Below are the code and all the weights of a small trained network. Each question names an input and a target symbol and asks about switching units off, where a switched-off unit gives its printed mean instead of its output.

import numpy as np


def w(rows, s, z=0):
    codes = np.array(rows[::2]) - 128.0
    scale = np.full(codes.shape[1], s)
    scale[-1] = z or s
    return codes * scale


def softmax(a):
    e = np.exp(a - a.max(-1, keepdims=True))
    return e / e.sum(-1, keepdims=True)


def log_softmax(a):
    a = a - a.max(-1, keepdims=True)
    return a - np.log(np.exp(a).sum(-1, keepdims=True))


def net(x, mask):
    ids = ['αβγδεζλπστφψω'.index(c) for c in x.split()]
    T = len(ids)
    res = E[ids] + P[:T]
    u = 0
    for l in range(3):
        r = res
        for j in range(3):
            rows = slice(4 * j, 4 * j + 4)
            q, k, v = (r @ M[l][rows].T for M in (Q, K, V))
            z = softmax(np.where(np.tri(T) > 0, q @ k.T / 4**0.5, -1e9)) @ v
            o = O[l][rows]
            res = res + np.where(mask[u + j], z, o[:, -1]) @ o[:, :-1]
        u += 3
    return log_softmax(res[-1] @ U[:, :-1].T + U[:, -1])


Q, K, V, O = {}, {}, {}, {}
E = w([
[93,95,108,209,152,95,142],'α',
[134,131,188,196,30,85,62],'β',
[147,151,82,138,173,163,25],'γ',
[5,182,99,8,162,84,94],'δ',
[144,137,88,105,112,147,197],'ε',
[133,56,134,127,42,67,142],'ζ',
[117,134,121,162,79,229,106],'λ',
[142,209,208,180,106,110,173],'π',
[241,86,89,143,194,147,142],'σ',
[221,233,126,103,113,84,82],'τ',
[65,97,236,107,56,186,90],'φ',
[166,136,114,58,82,200,92],'ψ',
[94,54,73,135,130,183,114],'ω',
],0.015)
P = w([
[153,51,216,86,232,126,177],'0',
[124,107,112,123,165,147,153],'1',
[112,109,76,140,114,137,144],'2',
[95,124,51,146,90,141,141],'3',
[74,148,23,153,74,139,136],'4',
[41,173,2,151,48,146,145],'5',
],0.0078)
Q[0] = w([
[151,151,159,208,64,125,113],'L0H0',
[179,100,43,153,137,181,134],'L0H0',
[74,139,156,159,62,144,118],'L0H0',
[169,36,140,162,141,162,122],'L0H0',
[145,145,163,7,137,104,113],'L0H1',
[54,102,52,111,153,116,147],'L0H1',
[175,106,76,92,98,213,128],'L0H1',
[159,164,152,166,156,23,116],'L0H1',
[138,110,167,20,153,149,109],'L0H2',
[66,160,108,122,205,136,173],'L0H2',
[144,76,41,166,100,91,140],'L0H2',
[163,143,117,158,131,201,141],'L0H2',
],0.012)
K[0] = w([
[51,207,125,161,49,124,144],'L0H0',
[150,118,46,176,144,141,173],'L0H0',
[22,153,125,113,114,137,97],'L0H0',
[132,55,98,246,97,181,123],'L0H0',
[178,79,195,57,148,112,152],'L0H1',
[50,93,122,114,163,59,202],'L0H1',
[115,158,53,2,150,194,110],'L0H1',
[217,105,100,231,143,72,127],'L0H1',
[219,88,149,124,96,231,68],'L0H2',
[119,107,171,111,185,190,217],'L0H2',
[13,167,63,93,46,93,152],'L0H2',
[118,200,14,87,191,109,129],'L0H2',
],0.0099)
V[0] = w([
[121,103,206,149,82,161,98],'L0H0',
[173,87,125,197,89,161,129],'L0H0',
[152,97,53,162,89,136,95],'L0H0',
[133,145,85,224,37,144,161],'L0H0',
[112,178,126,97,187,59,126],'L0H1',
[211,154,126,130,115,169,71],'L0H1',
[97,114,187,121,166,71,133],'L0H1',
[104,177,106,165,157,85,151],'L0H1',
[161,102,46,186,121,183,130],'L0H2',
[117,128,60,58,109,75,145],'L0H2',
[105,118,142,26,163,159,118],'L0H2',
[170,197,114,128,253,155,203],'L0H2',
],0.0077)
O[0] = w([
[52,148,244,147,113,172,162,57],'L0H0',
[93,186,156,82,153,86,162,228],'L0H0',
[149,138,116,32,254,119,158,231],'L0H0',
[122,229,134,162,220,151,162,122],'L0H0',
[158,147,133,205,90,33,104,68],'L0H1',
[209,164,195,75,172,179,123,168],'L0H1',
[123,92,124,213,55,103,107,52],'L0H1',
[113,145,89,200,133,85,140,87],'L0H1',
[126,134,25,133,213,179,131,255],'L0H2',
[77,137,72,41,92,86,181,137],'L0H2',
[126,39,129,76,42,154,86,144],'L0H2',
[135,122,54,209,5,222,146,176],'L0H2',
],0.0056,0.004)
Q[1] = w([
[145,111,214,104,56,127,130],'L1H0',
[97,44,17,80,117,205,2],'L1H0',
[161,94,73,159,115,125,48],'L1H0',
[87,106,122,93,82,145,195],'L1H0',
[192,128,174,182,133,131,167],'L1H1',
[84,133,138,156,78,63,61],'L1H1',
[125,193,166,142,127,111,135],'L1H1',
[139,206,154,126,186,189,149],'L1H1',
[200,134,104,115,192,196,138],'L1H2',
[175,172,157,138,176,150,165],'L1H2',
[124,199,35,140,79,134,147],'L1H2',
[45,107,182,81,82,146,79],'L1H2',
],0.0089)
K[1] = w([
[105,102,179,154,108,134,179],'L1H0',
[86,92,104,131,113,180,4],'L1H0',
[163,85,113,142,123,162,59],'L1H0',
[94,92,144,88,130,124,144],'L1H0',
[142,153,149,118,135,143,189],'L1H1',
[169,66,175,165,125,89,109],'L1H1',
[159,161,140,122,113,111,139],'L1H1',
[104,230,103,104,121,108,157],'L1H1',
[182,111,114,119,131,141,152],'L1H2',
[177,110,149,134,147,140,177],'L1H2',
[123,137,122,94,159,101,137],'L1H2',
[69,124,154,132,117,164,99],'L1H2',
],0.013)
V[1] = w([
[144,115,174,141,119,171,97],'L1H0',
[119,7,147,148,62,133,222],'L1H0',
[42,215,78,177,107,164,45],'L1H0',
[116,166,127,125,158,215,75],'L1H0',
[134,146,35,145,67,28,201],'L1H1',
[215,62,159,149,135,129,254],'L1H1',
[70,137,222,164,158,104,160],'L1H1',
[26,27,67,160,197,117,97],'L1H1',
[151,67,70,133,180,120,82],'L1H2',
[102,168,90,132,131,133,108],'L1H2',
[82,42,127,76,147,156,140],'L1H2',
[95,79,133,212,44,163,90],'L1H2',
],0.0057)
O[1] = w([
[119,137,112,143,114,135,157,138],'L1H0',
[108,215,151,94,194,116,195,109],'L1H0',
[167,40,159,125,67,222,91,117],'L1H0',
[111,85,90,152,39,175,126,196],'L1H0',
[160,113,210,93,43,127,139,69],'L1H1',
[91,150,89,71,87,178,167,151],'L1H1',
[139,203,194,108,225,177,130,24],'L1H1',
[47,2,173,97,194,111,160,185],'L1H1',
[121,169,120,139,129,180,76,254],'L1H2',
[113,111,125,112,132,181,156,112],'L1H2',
[107,172,130,165,141,118,127,191],'L1H2',
[99,86,252,106,182,76,103,94],'L1H2',
],0.0057,0.0068)
Q[2] = w([
[94,105,76,123,69,140,236],'L2H0',
[163,210,173,172,146,139,171],'L2H0',
[50,137,178,109,135,111,187],'L2H0',
[72,207,138,179,132,156,78],'L2H0',
[237,129,151,90,124,145,165],'L2H1',
[138,80,93,210,196,106,171],'L2H1',
[204,134,96,102,127,174,127],'L2H1',
[117,138,157,75,135,206,183],'L2H1',
[66,132,91,178,143,208,90],'L2H2',
[228,141,114,103,234,173,196],'L2H2',
[33,117,117,113,109,53,1],'L2H2',
[46,180,128,77,152,126,222],'L2H2',
],0.0098)
K[2] = w([
[131,178,2,73,127,128,114],'L2H0',
[166,184,166,171,142,83,136],'L2H0',
[167,122,153,74,186,118,86],'L2H0',
[237,66,152,166,141,110,130],'L2H0',
[182,191,129,76,105,203,165],'L2H1',
[94,130,105,245,161,149,213],'L2H1',
[165,176,47,115,102,184,102],'L2H1',
[197,90,106,70,127,138,162],'L2H1',
[195,92,16,104,219,195,114],'L2H2',
[40,187,24,119,100,153,97],'L2H2',
[179,13,186,127,135,76,155],'L2H2',
[106,152,91,115,215,20,142],'L2H2',
],0.0087)
V[2] = w([
[217,143,124,223,220,85,140],'L2H0',
[239,41,152,56,210,114,103],'L2H0',
[93,94,92,213,168,51,69],'L2H0',
[170,165,163,84,113,220,21],'L2H0',
[165,121,195,49,216,209,189],'L2H1',
[195,129,121,97,221,43,61],'L2H1',
[188,156,76,169,93,134,165],'L2H1',
[168,138,85,148,178,152,160],'L2H1',
[238,24,88,158,198,44,193],'L2H2',
[176,125,150,14,94,138,255],'L2H2',
[108,156,78,56,136,83,37],'L2H2',
[44,110,108,127,118,140,107],'L2H2',
],0.006)
O[2] = w([
[210,120,99,155,160,89,107,87],'L2H0',
[153,109,94,69,164,126,88,183],'L2H0',
[112,147,123,149,176,100,126,145],'L2H0',
[136,128,187,120,108,188,77,130],'L2H0',
[116,108,165,111,92,194,109,113],'L2H1',
[173,71,140,113,93,128,138,128],'L2H1',
[65,124,163,129,139,98,138,208],'L2H1',
[105,100,156,152,112,104,123,253],'L2H1',
[246,83,167,122,174,154,254,237],'L2H2',
[152,161,91,83,139,177,133,96],'L2H2',
[159,118,190,77,102,36,102,192],'L2H2',
[89,93,116,121,133,87,119,173],'L2H2',
],0.009,0.0051)
U = w([
[128,133,170,52,153,53,117,173],'α',
[119,104,143,126,100,109,134,98],'β',
[59,21,113,73,182,137,136,1],'γ',
[156,123,117,25,77,154,68,92],'δ',
[146,158,167,215,67,117,143,168],'ε',
[183,178,100,146,53,62,90,151],'ζ',
[105,68,244,123,109,149,154,156],'λ',
[86,160,87,167,182,181,84,100],'π',
[82,125,104,136,31,116,202,110],'σ',
[224,105,55,144,117,187,147,131],'τ',
[154,3,149,183,67,97,57,164],'φ',
[170,164,174,143,185,115,81,148],'ψ',
[88,115,121,246,169,62,164,127],'ω',
],0.0057,0.0074)

Each question gives the input, a string of symbols that net reads in full, and the target symbol t.
The units are the heads (4 rows each of Q, K, V and O). Each row of codes is followed by its name. A weight is (code - 128) times the scale printed after its matrix; where a second scale follows, it is the last column's (O and U).
mask holds one flag per head, layer by layer. A switched-off head (its flag False) gives its mean, the last column of its rows in O, instead of its output. The means were averaged over made-up inputs and are rounded, as every weight is.
A unit's drop is (log p(t) with every unit on - log p(t) with that unit switched off) / (log p(t) with every unit on - log p(t) with every unit switched off).
The circuit of an input: a set's keep is (log p(t) with only the set's units on - log p(t) with every unit switched off) / (log p(t) with every unit on - log p(t) with every unit switched off). Starting from all 9 units, units are removed one at a time, each time the one whose removal leaves the highest keep (on an exact tie, the one counted first), for as long as the keep stays at least 0.8.
units of the circuit, in order: the units of the circuit, biggest drop first
most important unit: the unit with the biggest drop
heads that matter: for each layer, one digit per head in row order, 1 if its drop is at least 0.15 and else 0, layers parted by /
input σ γ β, target ψ: units of the circuit, in order -> (L0H2, L0H0, L1H1)
input σ δ γ γ ψ γ, target σ: heads that matter -> 111 / 010 / 100
input β ω σ φ λ γ, target φ: heads that matter -> 000 / 110 / 001
input γ σ σ ψ σ, target δ: units of the circuit, in order -> (L0H1, L2H2, L2H0)
input γ δ σ σ σ ζ, target ω: most important unit -> L0H1
input σ λ π, target ε: units of the circuit, in order -> (L1H1, L2H0, L0H0)
input σ α σ λ ε φ, target λ: units of the circuit, in order -> (L1H2, L0H0, L2H2)
input γ ω γ τ, target ζ: units of the circuit, in order -> (L1H1, L0H1, L2H2)
input σ γ σ γ λ ψ, target δ: units of the circuit, in order -> (L0H1, L2H0, L2H2)
input ω σ ζ, target α: heads that matter -> 001 / 100 / 000
input φ γ λ, target π: heads that matter -> 110 / 010 / 001
input γ σ φ, target λ: units of the circuit, in order -> (L0H0, L2H2)
input σ γ β δ σ γ, target σ: heads that matter -> 011 / 010 / 100
input ψ σ λ σ δ, target ζ: heads that matter -> 111 / 011 / 010
input σ α γ σ γ ψ, target δ: units of the circuit, in order -> (L0H1, L2H0, L1H0)
input λ σ σ ω σ, target γ: most important unit -> L0H2
input π ψ ω τ, target ζ: heads that matter -> 010 / 011 / 001
input δ σ ω, target α: heads that matter -> 101 / 101 / 000
input δ ω λ τ γ ω, target α: heads that matter -> 111 / 101 / 000
input σ σ γ σ, target φ: units of the circuit, in order -> (L1H0, L2H2)
input σ γ σ γ, target τ: units of the circuit, in order -> (L2H2)
input γ ω δ, target ω: units of the circuit, in order -> (L0H1, L2H1, L2H0, L0H0)
input γ σ σ γ, target τ: heads that matter -> 101 / 010 / 001
input ε α σ σ σ ζ, target α: units of the circuit, in order -> (L0H2, L1H0)
input λ γ σ ε, target σ: units of the circuit, in order -> (L2H0, L0H2, L1H1, L1H2)
input σ σ σ δ ψ, target σ: units of the circuit, in order -> (L2H0, L0H1, L0H2)
input β σ λ ψ α σ, target π: units of the circuit, in order -> (L1H1, L2H2, L0H0, L0H1)
input σ σ σ δ, target σ: heads that matter -> 001 / 010 / 100
input σ σ α α, target ω: heads that matter -> 011 / 100 / 000
